Below are the code and all the weights of a small trained network. Each question names an input and a target symbol and asks about switching units off, where a switched-off unit gives its printed mean instead of its output.

import numpy as np


def w(rows, s, z=0):
    codes = np.array(rows[::2]) - 128.0
    scale = np.full(codes.shape[1], s)
    scale[-1] = z or s
    return codes * scale


def norm(h):
    return h / np.sqrt((h * h).mean(-1, keepdims=True) + 1e-5)


def f(y):
    return np.maximum(y, 0)


def softmax(a):
    e = np.exp(a - a.max(-1, keepdims=True))
    return e / e.sum(-1, keepdims=True)


def log_softmax(a):
    a = a - a.max(-1, keepdims=True)
    return a - np.log(np.exp(a).sum(-1, keepdims=True))


def net(x, mask):
    ids = ['αβγζηθλμξπστφω'.index(c) for c in x.split()]
    T = len(ids)
    res = E[ids] + P[:T]
    u = 0
    for l in range(2):
        r = norm(res)
        for j in range(2):
            rows = slice(2 * j, 2 * j + 2)
            q, k, v = (r @ M[l][rows].T for M in (Q, K, V))
            z = softmax(np.where(np.tri(T) > 0, q @ k.T / 2**0.5, -1e9)) @ v
            o = O[l][rows]
            res = res + np.where(mask[u + j], z, o[:, -1]) @ o[:, :-1]
        u += 2
        y = f(norm(res) @ A[l][:, :-1].T + A[l][:, -1])
        res = res + np.where(mask[u : u + 8], y, B[l][:, -1]) @ B[l][:, :-1]
        u += 8
    return log_softmax(norm(res)[-1] @ U[:, :-1].T + U[:, -1])


Q, K, V, O, A, B = {}, {}, {}, {}, {}, {}
E = w([
[36,169,117,105,144,193,164,123],'α',
[86,149,178,111,87,105,51,232],'β',
[133,213,129,140,122,168,73,42],'γ',
[102,104,162,165,106,225,110,168],'ζ',
[101,120,179,179,115,35,178,201],'η',
[67,195,165,79,122,96,126,171],'θ',
[103,163,181,100,222,140,166,128],'λ',
[84,110,155,166,189,180,210,167],'μ',
[101,191,114,178,103,85,158,96],'ξ',
[108,162,175,136,95,125,118,99],'π',
[179,147,126,254,84,129,103,83],'σ',
[91,111,114,220,102,149,200,117],'τ',
[97,179,107,175,36,163,58,148],'φ',
[160,125,198,142,91,103,76,152],'ω',
],0.0084)
P = w([
[115,152,198,110,93,146,166,90],'0',
[179,175,191,93,62,142,191,94],'1',
[80,156,222,143,114,145,157,108],'2',
[170,64,2,59,149,120,97,121],'3',
[115,105,164,69,53,106,162,30],'4',
[199,188,152,114,120,173,168,170],'5',
[84,113,199,108,77,104,144,48],'6',
[195,96,21,106,195,144,109,199],'7',
[63,107,202,131,95,96,131,54],'8',
[95,115,113,185,219,122,56,161],'9',
[40,78,178,132,92,60,103,20],'10',
[97,222,178,170,101,171,145,185],'11',
],0.009)
Q[0] = w([
[90,180,235,163,86,142,158,100],'L0H1',
[133,163,111,178,188,149,85,191],'L0H1',
[130,160,135,184,182,147,89,179],'L0H2',
[94,193,247,159,71,138,156,89],'L0H2',
],0.015)
K[0] = w([
[1,24,103,186,213,70,11,89],'L0H1',
[189,163,60,155,194,159,113,242],'L0H1',
[174,149,43,157,217,168,101,249],'L0H2',
[14,34,118,178,194,72,30,72],'L0H2',
],0.0092)
V[0] = w([
[2,129,118,48,152,231,104,146],'L0H1',
[122,131,70,211,24,253,60,116],'L0H1',
[171,86,185,104,204,190,95,63],'L0H2',
[118,241,81,105,144,135,103,58],'L0H2',
],0.009)
O[0] = w([
[112,126,26,52,152,108,108,75,108],'L0H1',
[62,50,153,118,71,216,59,119,255],'L0H1',
[233,64,173,139,247,174,92,91,131],'L0H2',
[13,183,141,165,204,155,52,61,161],'L0H2',
],0.012,0.0077)
A[0] = w([
[236,188,40,92,230,71,215,153,161],'L0N1',
[145,171,1,223,137,187,140,179,227],'L0N2',
[132,180,125,106,144,188,108,192,215],'L0N3',
[121,106,132,188,199,117,25,168,115],'L0N4',
[62,157,133,173,71,119,13,206,131],'L0N5',
[83,86,186,73,130,54,119,125,5],'L0N6',
[70,107,199,128,101,119,179,136,129],'L0N7',
[163,115,96,214,89,90,101,40,188],'L0N8',
],0.0071,0.0032)
B[0] = w([
[112,112,113,219,2,131,25,161,179],'L0N1',
[100,159,199,5,134,51,158,108,163],'L0N2',
[219,138,162,232,155,76,162,114,173],'L0N3',
[140,154,138,75,162,184,148,90,178],'L0N4',
[178,189,107,135,190,209,205,167,255],'L0N5',
[165,197,160,96,148,109,179,240,134],'L0N6',
[124,124,12,164,132,117,120,65,197],'L0N7',
[105,144,160,110,127,230,168,155,179],'L0N8',
],0.0075,0.0074)
Q[1] = w([
[148,206,90,112,158,141,175,255],'L1H1',
[96,158,119,131,50,69,131,99],'L1H1',
[182,235,112,97,34,180,134,67],'L1H2',
[84,120,187,180,174,154,163,71],'L1H2',
],0.0085)
K[1] = w([
[194,214,108,130,123,168,185,220],'L1H1',
[2,139,103,105,52,46,179,105],'L1H1',
[56,83,97,149,214,120,92,203],'L1H2',
[81,126,181,138,71,135,59,89],'L1H2',
],0.0085)
V[1] = w([
[36,150,30,68,50,45,133,120],'L1H1',
[87,138,50,177,70,145,184,100],'L1H1',
[224,253,244,16,62,164,28,191],'L1H2',
[68,121,176,116,95,97,119,59],'L1H2',
],0.0041)
O[1] = w([
[109,119,209,142,184,160,84,223,5],'L1H1',
[207,162,104,159,225,254,195,100,203],'L1H1',
[114,158,219,11,235,99,72,177,183],'L1H2',
[128,170,133,6,178,56,248,93,212],'L1H2',
],0.0047,0.002)
A[1] = w([
[91,198,179,125,86,1,146,136,88],'L1N1',
[138,83,177,93,152,211,118,131,241],'L1N2',
[189,98,197,155,143,151,147,139,89],'L1N3',
[98,100,160,110,120,119,199,43,114],'L1N4',
[224,149,181,70,36,119,140,201,251],'L1N5',
[93,87,38,72,182,56,95,86,147],'L1N6',
[170,153,121,49,132,182,130,114,230],'L1N7',
[141,165,133,155,52,171,87,74,151],'L1N8',
],0.0089,0.0023)
B[1] = w([
[166,126,163,31,102,131,96,123,165],'L1N1',
[202,131,171,129,51,49,87,150,255],'L1N2',
[154,133,180,96,98,136,133,56,178],'L1N3',
[254,143,108,119,180,171,165,210,163],'L1N4',
[38,73,94,160,223,112,146,45,176],'L1N5',
[179,133,117,212,52,176,165,86,165],'L1N6',
[179,77,78,61,131,88,173,195,184],'L1N7',
[75,97,141,158,175,106,109,211,232],'L1N8',
],0.0086,0.0092)
U = w([
[164,133,25,122,127,192,124,56,155],'α',
[54,71,140,42,203,82,151,155,254],'β',
[127,122,164,76,237,174,31,68,102],'γ',
[204,30,97,51,72,126,82,146,123],'ζ',
[129,121,155,129,59,16,189,158,160],'η',
[133,202,157,54,62,66,50,123,166],'θ',
[219,177,91,185,142,69,35,116,149],'λ',
[97,57,56,218,146,73,89,129,170],'μ',
[90,229,145,120,149,160,190,144,143],'ξ',
[251,178,162,48,173,145,143,167,101],'π',
[166,110,248,187,92,147,96,168,83],'σ',
[125,54,63,179,137,177,231,177,67],'τ',
[22,112,96,85,81,181,50,178,43],'φ',
[145,62,194,109,186,74,164,37,142],'ω',
],0.012,0.0045)

Each question gives the input, a string of symbols that net reads in full, and the target symbol t.
The units are the heads (2 rows each of Q, K, V and O) and the neurons (one row each of A and B). Each row of codes is followed by its name. A weight is (code - 128) times the scale printed after its matrix; where a second scale follows, it is the last column's (O, A, B and U).
mask holds one flag per unit, layer by layer, with each layer's heads first. A switched-off unit (its flag False) gives its mean, the last column of its rows in O or B, instead of its output. The means were averaged over made-up inputs and are rounded, as every weight is.
A unit's drop is (log p(t) with every unit on - log p(t) with that unit switched off) / (log p(t) with every unit on - log p(t) with every unit switched off).
The circuit of an input: a set's keep is (log p(t) with only the set's units on - log p(t) with every unit switched off) / (log p(t) with every unit on - log p(t) with every unit switched off). Starting from the 12 units with the biggest drops (on a tie, the unit counted first), units are removed one at a time, each time the one whose removal leaves the highest keep (on an exact tie, the one counted first), for as long as the keep stays at least 0.8.
circuit, biggest first: the units of the circuit, biggest drop first
most important unit: the unit with the biggest drop
top k neurons: the k neurons with the biggest drops, biggest first
top k neurons in layer l: the k neurons of layer l with the biggest drops, biggest first
which heads matter: for each layer, one digit per head in row order, 1 if its drop is at least 0.15 and else 0, layers parted by /
drop when u is switched off: that unit's drop, to one decimal
input φ λ β ξ σ ζ ξ γ σ ζ φ α, target ζ: circuit, biggest first => [L0H1; L0H2]
input π σ η σ ζ τ ζ σ σ α η ξ, target α: which heads matter => 10 / 00
input ζ φ π θ θ ζ φ γ τ τ, target γ: circuit, biggest first => [L0H2]
input σ φ ξ ω σ τ ξ π α τ β σ, target τ: which heads matter => 01 / 00
input ξ σ ζ μ γ φ σ ξ ξ ξ, target ξ: which heads matter => 01 / 00
input φ φ φ σ ζ σ ξ σ γ η σ ζ, target η: which heads matter => 11 / 00
input ξ ω π ζ ξ ζ σ ζ ω α ξ θ, target α: which heads matter => 10 / 00
input σ π σ σ, target π: which heads matter => 00 / 00
input β β ξ β σ τ τ σ, target τ: top 3 neurons in layer 0 => [L0N5; L0N1; L0N2]
input τ σ γ ω, target σ: which heads matter => 10 / 00
input σ σ σ ζ σ σ β σ, target σ: which heads matter => 10 / 00
input ζ ω σ φ φ, target φ: circuit, biggest first => [L0H2; L0H1]
input π θ σ γ, target θ: which heads matter => 11 / 00
input ζ ζ σ ω ξ γ, target ω: most important unit => L1N5
input ξ μ φ γ, target μ: top 2 neurons => [L0N1; L1N5]
input ξ γ γ φ λ λ σ σ, target λ: circuit, biggest first => [L0H1; L0N1]
input π φ ζ φ σ ω σ ξ ξ λ, target ξ: which heads matter => 01 / 00
input σ σ σ α σ γ τ γ ζ λ σ σ, target λ: which heads matter => 11 / 00
input η γ γ ω, target γ: which heads matter => 01 / 00
input ξ τ γ σ σ ζ ζ η ξ σ, target η: most important unit => L0H1
input λ σ ξ γ σ σ ζ ζ ξ ξ, target ζ: drop when L0H2 is switched off => 0.2
input ξ σ γ σ α λ, target σ: drop when L0H1 is switched off => 2.8
input β σ σ λ, target σ: drop when L1N4 is switched off => 0.0
